Below is a small trained network, with its code and all its weights. Each question gives an input and a target symbol and asks what happens when units are switched off, that is, made to give their printed mean instead of their output.

import numpy as np


def w(rows, s, z=0):
    codes = np.array(rows[::2]) - 128.0
    scale = np.full(codes.shape[1], s)
    scale[-1] = z or s
    return codes * scale


def f(y):
    return y / 2 * (1 + np.tanh(0.7978845608 * (y + 0.044715 * y**3)))


def softmax(a):
    e = np.exp(a - a.max(-1, keepdims=True))
    return e / e.sum(-1, keepdims=True)


def log_softmax(a):
    a = a - a.max(-1, keepdims=True)
    return a - np.log(np.exp(a).sum(-1, keepdims=True))


def net(x, mask):
    ids = ['ΓΛβπτω'.index(c) for c in x.split()]
    T = len(ids)
    res = E[ids] + P[:T]
    u = 0
    for l in range(2):
        r = res
        for j in range(2):
            rows = slice(2 * j, 2 * j + 2)
            q, k, v = (r @ M[l][rows].T for M in (Q, K, V))
            z = softmax(np.where(np.tri(T) > 0, q @ k.T / 2**0.5, -1e9)) @ v
            o = O[l][rows]
            res = res + np.where(mask[u + j], z, o[:, -1]) @ o[:, :-1]
        u += 2
        y = f(res @ A[l][:, :-1].T + A[l][:, -1])
        res = res + np.where(mask[u : u + 4], y, B[l][:, -1]) @ B[l][:, :-1]
        u += 4
    return log_softmax(res[-1] @ U[:, :-1].T + U[:, -1])


Q, K, V, O, A, B = {}, {}, {}, {}, {}, {}
E = w([
[58,152,160,114,64,39,120,102,167,128],'Γ',
[122,72,189,193,164,109,194,146,155,164],'Λ',
[118,128,134,158,72,149,125,251,150,136],'β',
[28,156,174,178,96,102,158,189,86,213],'π',
[69,150,124,139,182,129,89,190,197,134],'τ',
[123,122,159,91,113,160,197,144,120,157],'ω',
],0.024)
P = w([
[138,131,166,108,64,252,81,97,80,33],'0',
[192,200,164,168,102,175,177,99,204,112],'1',
[130,120,130,101,88,212,75,101,86,86],'2',
[179,182,165,145,125,147,163,114,191,140],'3',
[109,110,107,108,120,184,107,98,99,92],'4',
[166,166,153,132,143,124,155,131,179,161],'5',
[97,103,94,116,144,154,116,104,98,98],'6',
[154,155,150,124,158,104,148,150,171,186],'7',
[82,96,95,127,169,126,121,117,98,100],'8',
[150,143,139,113,180,76,143,167,155,202],'9',
[72,85,98,130,194,93,119,135,95,99],'10',
[144,129,137,102,206,55,138,177,140,227],'11',
[54,76,102,143,206,59,118,155,83,97],'12',
[117,117,123,110,210,22,123,214,153,243],'13',
],0.014)
Q[0] = w([
[163,71,80,167,125,128,135,93,43,8],'0.h1',
[163,153,157,141,103,92,165,154,147,154],'0.h1',
[132,74,82,120,133,156,130,126,108,70],'0.h2',
[151,87,131,118,101,103,112,152,197,104],'0.h2',
],0.016)
K[0] = w([
[151,181,154,142,62,254,146,100,145,85],'0.h1',
[52,123,143,152,190,87,122,119,123,100],'0.h1',
[159,160,87,105,130,190,141,133,150,76],'0.h2',
[136,77,95,155,116,60,107,178,154,70],'0.h2',
],0.012)
V[0] = w([
[146,142,149,143,28,147,238,142,49,139],'0.h1',
[254,62,110,188,122,169,127,146,146,103],'0.h1',
[183,147,118,117,52,175,180,84,90,110],'0.h2',
[147,208,87,112,242,167,115,211,109,92],'0.h2',
],0.0067)
O[0] = w([
[178,195,155,135,209,121,116,32,5,77,83],'0.h1',
[157,69,184,203,191,155,143,242,182,85,2],'0.h1',
[18,105,132,145,107,24,51,158,177,245,37],'0.h2',
[48,159,133,229,90,203,211,2,169,134,96],'0.h2',
],0.0075,0.0078)
A[0] = w([
[133,101,146,92,177,84,164,79,133,213,250],'0.n1',
[87,42,138,244,128,179,103,93,44,136,143],'0.n2',
[12,115,99,108,75,132,39,89,111,101,151],'0.n3',
[80,166,167,104,29,197,120,132,2,31,83],'0.n4',
],0.0071,0.0015)
B[0] = w([
[121,127,123,144,123,111,103,197,195,59,202],'0.n1',
[55,193,143,153,70,66,81,89,153,54,177],'0.n2',
[164,83,119,254,139,39,147,221,107,36,214],'0.n3',
[153,90,113,157,173,139,97,66,227,236,255],'0.n4',
],0.011,0.0075)
Q[1] = w([
[134,106,7,18,94,104,8,115,149,170],'1.h1',
[165,190,239,141,31,114,201,92,101,213],'1.h1',
[128,123,228,157,82,17,187,57,88,254],'1.h2',
[180,154,99,48,20,89,138,60,32,139],'1.h2',
],0.0066)
K[1] = w([
[130,163,2,118,115,160,87,129,100,162],'1.h1',
[178,197,222,214,107,146,120,112,168,139],'1.h1',
[215,225,139,140,129,101,47,76,92,71],'1.h2',
[121,191,214,130,36,40,95,83,175,75],'1.h2',
],0.0093)
V[1] = w([
[117,150,141,186,153,31,124,127,192,25],'1.h1',
[117,201,53,189,208,236,2,209,55,140],'1.h1',
[57,33,248,116,30,46,233,135,134,157],'1.h2',
[195,132,88,134,18,230,119,187,77,180],'1.h2',
],0.0051)
O[1] = w([
[216,147,67,110,82,152,136,113,137,151,249],'1.h1',
[31,96,154,190,60,118,251,27,232,118,125],'1.h1',
[175,33,132,70,110,78,77,41,73,36,163],'1.h2',
[120,110,155,82,187,2,59,151,247,182,90],'1.h2',
],0.0071,0.011)
A[1] = w([
[115,132,108,80,83,132,73,75,153,56,253],'1.n1',
[84,172,62,60,140,85,175,146,186,133,227],'1.n2',
[137,105,134,60,91,254,128,82,142,232,156],'1.n3',
[152,100,148,45,174,202,132,52,134,223,101],'1.n4',
],0.0078,0.0036)
B[1] = w([
[85,186,174,183,153,172,62,159,96,194,192],'1.n1',
[153,181,184,159,134,70,136,112,114,89,254],'1.n2',
[112,131,209,57,164,131,69,137,167,193,218],'1.n3',
[107,7,139,153,123,135,231,183,87,161,169],'1.n4',
],0.013,0.0089)
U = w([
[87,127,159,173,45,151,159,189,109,127,141],'Γ',
[91,87,190,149,175,129,74,185,79,183,68],'Λ',
[170,169,147,107,95,123,117,24,106,136,253],'β',
[130,143,190,117,143,98,33,134,185,157,57],'π',
[254,146,153,144,129,148,108,185,101,164,53],'τ',
[103,205,170,115,67,168,73,155,40,152,205],'ω',
],0.0064,0.0056)

Each question gives the input, a string of symbols that net reads in full, and the target symbol t.
The units are the heads (2 rows each of Q, K, V and O) and the neurons (one row each of A and B). Each row of codes is followed by its name. A weight is (code - 128) times the scale printed after its matrix; where a second scale follows, it is the last column's (O, A, B and U).
mask holds one flag per unit, layer by layer, with each layer's heads first. A switched-off unit (its flag False) gives its mean, the last column of its rows in O or B, instead of its output. The means were averaged over made-up inputs and are rounded, as every weight is.
A unit's drop is (log p(t) with every unit on - log p(t) with that unit switched off) / (log p(t) with every unit on - log p(t) with every unit switched off).
The circuit of an input: a set's keep is (log p(t) with only the set's units on - log p(t) with every unit switched off) / (log p(t) with every unit on - log p(t) with every unit switched off). Starting from all 12 units, units are removed one at a time, each time the one whose removal leaves the highest keep (on an exact tie, the one counted first), for as long as the keep stays at least 0.8.
units of the circuit, in order: the units of the circuit, biggest drop first
unit that matters most: the unit with the biggest drop
top k neurons: the k neurons with the biggest drops, biggest first
k most important neurons of layer l: the k neurons of layer l with the biggest drops, biggest first
heads that matter: for each layer, one digit per head in row order, 1 if its drop is at least 0.15 and else 0, layers parted by /
input Λ β Λ, target π: unit that matters most -> 0.n2
input Γ τ β τ τ π τ τ τ τ Λ β β β, target τ: heads that matter -> 11 / 10
input Λ τ π π τ Γ π Γ π, target τ: top 4 neurons -> [0.n3 0.n4 0.n1 1.n1]
input β τ τ Λ τ ω τ, target Λ: top 4 neurons -> [1.n1 0.n3 1.n2 0.n4]
input Γ Λ π β Λ τ π, target π: units of the circuit, in order -> [0.n4 0.h1 1.h2]
input π Γ τ Λ Γ Γ Λ π, target Λ: top 4 neurons -> [0.n4 1.n4 1.n3 0.n3]
input τ ω τ π ω β, target Λ: heads that matter -> 10 / 00
input β ω Λ β τ β β τ β β Λ, target π: 2 most important neurons of layer 0 -> [0.n2 0.n1]
input τ Γ τ τ τ π τ ω τ β τ τ π, target Γ: units of the circuit, in order -> [1.h2 1.n3]
input τ ω Γ τ τ τ π Λ Γ, target Γ: top 3 neurons -> [0.n3 0.n4 1.n3]
input β ω π β β, target π: heads that matter -> 11 / 01
input π Λ β β ω τ τ Γ β Γ π Λ, target τ: heads that matter -> 00 / 10
input ω Λ τ, target Γ: units of the circuit, in order -> [0.h1 1.h1 1.h2]
input ω ω τ τ τ Λ Γ τ ω, target Γ: unit that matters most -> 0.h2
input Γ β Λ β β τ ω β τ τ Λ Λ Λ β, target τ: units of the circuit, in order -> [0.h2 0.h1 1.h1]
input π τ π τ π τ π β ω, target Λ: top 2 neurons -> [1.n4 1.n3]
input τ τ ω Γ Γ Λ τ π τ π τ, target β: heads that matter -> 10 / 00
input π π Λ τ τ Γ β π Γ π τ, target τ: units of the circuit, in order -> [0.h2 0.n3 1.h1]
input Λ τ ω τ β τ τ π β Λ π β π, target π: top 2 neurons -> [0.n4 0.n3]
input ω Γ Γ τ π π Λ τ β ω, target π: units of the circuit, in order -> [0.n3 1.n3]
input τ ω τ Λ τ, target ω: heads that matter -> 11 / 00
input Λ ω τ Λ τ β β π τ τ π, target Γ: top 2 neurons -> [0.n3 0.n4]
